[151 118 134 126 106 128] result: 151
[120 139 138 104 120] result: 120
[129 131 128 136 145 154] result: 129
[105 105 108 106 136] result: 105
[145 138 116 105 128 148 112] result: 145
[130 153 121 125 118] result: 130
[127 125 129 101] result: 127
[112 123 154 105 153 130 147] result: 112
[113 118 154 126] result: 113
[105 123 131 128] result: 105
---
[[112 143 121 121 133 133]
 [127 127 132 118 128 127]
 [129 119 155 147 157 145]] Answer: 112, 145

[[133 148 149 149 128 148]
 [128 129 148 148 134 147]
 [129 127 129 128 135 148]] Answer: 133, 148

[[137 141 114 113]
 [143 151 121 115]
 [122 123 121 119]] Answer: 137, 119

[132 122  99 141] Answer: 132, 141

[[117 127 138 107 120 123 155]
 [123 147 107 154 153 155 111]
 [125 122 119 154 132 133 145]] Answer: 117, 145

[101 103 156 110 149] Answer: 101, 149
---
Q:
[[115 117 110 149 117]
 [116 102 151 141 120]]
A: 117

Q:
[[139 119 135 128 122 124]
 [103 139 125 143 145 143]
 [114 142 132 112 132 128]]
A: 143

Q:
[[117 150 138 136 124 122]
 [100 117 145 143 148 131]
 [114 122 117 108 117 115]]
A: 131

Q:
[[128 141 138 121 141]
 [132 136 137 120 107]
 [132 134 147 134 117]]
A: 107

Q:
[[147 149 142 145 124 103]
 [109 110 113 111 136 143]
 [150 148 147 148 112 123]]
A: 143

Q:
[[139 122 148 124 104 152]
 [120 115 151 152 114 117]]
A: 152

Q:
[[114 130 112 149 125 117]
 [124 111 139 120 147 140]
 [140 105 149 128 142 121]]
A: 140

Q:
[[151 117 122 128]
 [125 125 138 139]]
A: 128

Q:
[[123 157 116 125 138]
 [131 121 130 122 135]]
A: 138
---
Q: [144, 156, 145, 122, 123, 118]
A: 156, 118
Q: [[124, 138, 119, 153, 139, 127], [141, 121, 123, 150, 135, 117], [131, 133, 112, 130, 124, 152]]
A: 153, 112
Q: [104, 118, 137, 141, 145]
A: 145, 104
Q: [119, 104, 150, 135]
A: 150, 104
Q: [127, 119, 133, 132, 104, 113, 145]
A: 145, 104
Q: [136, 138, 152, 109]
A: 152, 109
Q: [[141, 147, 124, 124, 113, 119, 104], [102, 122, 131, 125, 142, 122, 133], [148, 131, 126, 134, 113, 126, 118]]
A: 148, 102
---
Input:
[[139 143 143 127]
 [138 120 121  98]
 [126 117 124 123]]
Output: 139, 123

Input: [150 149 155 152 106]
Output: 150, 106

Input: [153 116 157 102]
Output: 153, 102

Input:
[[121 130 116 106]
 [130 112 133 125]
 [154 129 140 132]]
Output: 121, 132

Input: [103 105 117 130 138]
Output: 103, 138

Input: [125 136  99 107 135]
Output: 125, 135
---
array([106, 132, 142, 133, 113, 133]) ==> 106, 133

array([133, 124, 148, 102]) ==> 133, 102

array([[151, 148, 123, 146, 114],
       [149, 148, 119, 146, 112]]) ==> 151, 112

array([128, 124, 110, 146,  99, 142, 135]) ==> 128, 135

array([125, 115, 158, 119]) ==> 125, 119

array([129, 130, 136, 126, 147, 129, 152]) ==> 129, 152

array([[110, 151, 144, 116],
       [126, 117, 127, 120]]) ==> 110, 120

array([146, 123, 102, 120]) ==> 146, 120

array([[119, 128, 124, 130, 132, 118],
       [113, 122, 127, 139, 136, 104],
       [150, 130, 135, 119, 117, 155]]) ==> 119, 155

array([104, 114, 143, 122, 135, 140]) ==> 104, 140
---
[ 98 131 122 138 110] result: 138, 131

[[107 151 148 133 131]
 [138 139 156 121 137]] result: 156, 151

[[120 125 138 153]
 [133 124 125 115]
 [118 139 136 128]] result: 153, 139

[[139 128 120 109 126 107]
 [125 134 128 124 126 125]] result: 139, 134

[102 118 134 114] result: 134, 118

[103 131 155 151 132 116] result: 155, 151

[141 148 127 106] result: 148, 141

[118 154 145 132 144 105] result: 154, 145

[130 134 143 110 106 129] result: 143, 134
---
[[114 102 124 150 102 121 109]
 [138 145 122 112 146 124 142]
 [107 103 130 140 102 128 105]]: 109

[[148 144 136 117 116 140 140]
 [141 107 121 143 150 119 125]
 [139 135 150 119 134 121 130]]: 140

[[101 122 111 138 118 126]
 [109 125 107 126 114 146]
 [112 111 124 150 118 115]]: 126

[[120 140 142 143 119 151]
 [104 122 118 104 147 133]
 [157 137 126 133 119 148]]: 151

[[139 126 107 133 142 143]
 [126 116 146 135 151 145]
 [151 120 138 146 147 152]]: 143

[[116 142 114  99 133]
 [135 111 133 148 126]
 [129 144 113 111 131]]: 133

[[114 142 151 114 110 151]
 [126 141 157 104 100 134]
 [131 130 120 141 141 126]]: 151
---
[[128 135 148 149 117 130 120]
 [117 112 119 102 133 113 121]] | 135

[133 117 113 149 137 142 155] | 117

[[154 103 148 147]
 [124 127 117 133]] | 103

[128 105 108 139] | 105

[146 141 156 157 102 103] | 141

[105 114 119 128] | 114

[133 122 128 123 106 125 127] | 122

[147 142 136 105 126 157 140] | 142

[117 131 149 148 153] | 131

[[130 128 126 128 105]
 [130 128 127 127 121]] | 128
---
119	107	123	125	126
109	106	115	116	129
136	129	152	123	132
⇒ 123

123	127	113	140	138	107	136
111	133	127	102	138	129	106
137	124	125	147	127	124	141
⇒ 124

131	114	104	103	116	106
142	104	119	108	112	138
114	143	120	116	148	107
⇒ 148

156	120	118	153
107	151	104	105
148	153	115	152
⇒ 115

143	138	131	128	132
128	145	133	128	140
131	104	124	139	126
⇒ 139

132	130	116	132	105
121	111	111	137	136
138	118	108	138	121
⇒ 138

138	139	132	140	120
124	129	142	125	131
98	134	124	140	119
⇒ 140

131	131	141	120
125	121	142	106
130	128	139	109
⇒ 139
---
[[106 109 115 113 111 113 116 139 116]
 [133 128 118 132 121 119 110 127 111]
 [128 122 113 142 134 143 122 131 131]
 [128 123 121 141 130 110 135 123 114]
 [143 149 152 119 135 142 146 110 149]
 [111 125 148 135 144 121 144 149 116]
 [141 128 109 127 127 148 113 118 139]
 [107 113 118 109 113 117 106 137 119]
 [133 131 137 124 120 119 105 145 111]
 [114 114 119 144 120 112 145 112 112]] ⇒ 112

[[132 120 122 123 128 128]
 [132 119 118 123 132 127]
 [130 113 115 120 138 126]
 [135 121 126 124 124 128]
 [126 118 106 122 133 124]] ⇒ 124

[[129 125 135 128 135 119 113 132 126 124 123 132]
 [134 116 131 103 133 126 132 111 119 146 145 128]
 [130 111 124 125 126 134 137 136 140 120 128 133]
 [136 129 116 130 137 132 132 141 126 125 117 124]
 [130 130 135 119 136 132 132 128 134 142 134 129]
 [131 111 109 136 121 126 134 141 123 123 111 118]] ⇒ 118

[[126 128 139 115 124 131 131 130 128 134 126 146 112 140]
 [127 128 139 116 124 131 131 130 128 134 127 144 114 139]
 [124 131 139 112 124 132 134 128 132 132 122 155 102 145]
 [124 132 137 112 125 132 134 126 136 132 122 155  98 146]
 [126 129 139 114 124 131 132 130 128 134 125 148 111 141]] ⇒ 141

[[120 114 135 127 123 137 119 139 135 130 120 136 131 116 125 122]
 [143 135 135 143 108 113 136 116 128 105 117 113 110 133 131 107]
 [124 117 137 132 120 137 124 139 138 128 121 136 129 120 126 119]
 [134 128 135 134 116 122 131 125 133 116 119 123 121 127 133 116]
 [131 135 121 126 127 116 129 114 116 121 129 116 122 132 127 127]
 [118 121 125 116 133 128 119 129 129 131 124 131 135 120 131 132]
 [130 132 123 125 126 118 129 117 120 122 128 118 124 129 127 127]
 [122 123 128 127 131 130 119 129 125 128 128 130 128 127 122 123]
 [129 127 128 127 123 124 127 124 126 123 124 124 125 126 128 124]
 [122 123 125 119 129 123 122 128 132 123 120 129 128 123 133 124]
 [133 129 132 135 126 131 129 130 127 128 130 127 125 132 125 124]
 [123 120 132 123 125 126 119 129 130 123 119 128 128 120 130 121]] ⇒ 121

[[123 130 149 117 128 144 126 125 117 129 142 116 133 116]
 [120 143 129 121 130 128 137 128 132 128 124 127 128 115]
 [120 123 128 132 132 125 132 141 144 135 120 112 130 131]
 [131 126 135 133 124 117 135 128 125 148 136 143 138 130]
 [128 148 127 118 127 146 137 153 132 111 117 118 116 129]
 [128 129 136 122 128 130 110 140 137 134 119 144 135 144]
 [126 131 138 116 134 123 136 122 125 118 124 127 130 146]
 [123 147 131 150 127 115 150 118 117 126 121 132 122 131]
 [128 127 123 124 129 137 125 118 111 138 120 142 139 115]
 [103 135 122 123 126 114 110 135 146 122 123 128 122 123]
 [139 129 116 132 124 132 124 127 126 126 135 134 112 123]] ⇒ 123
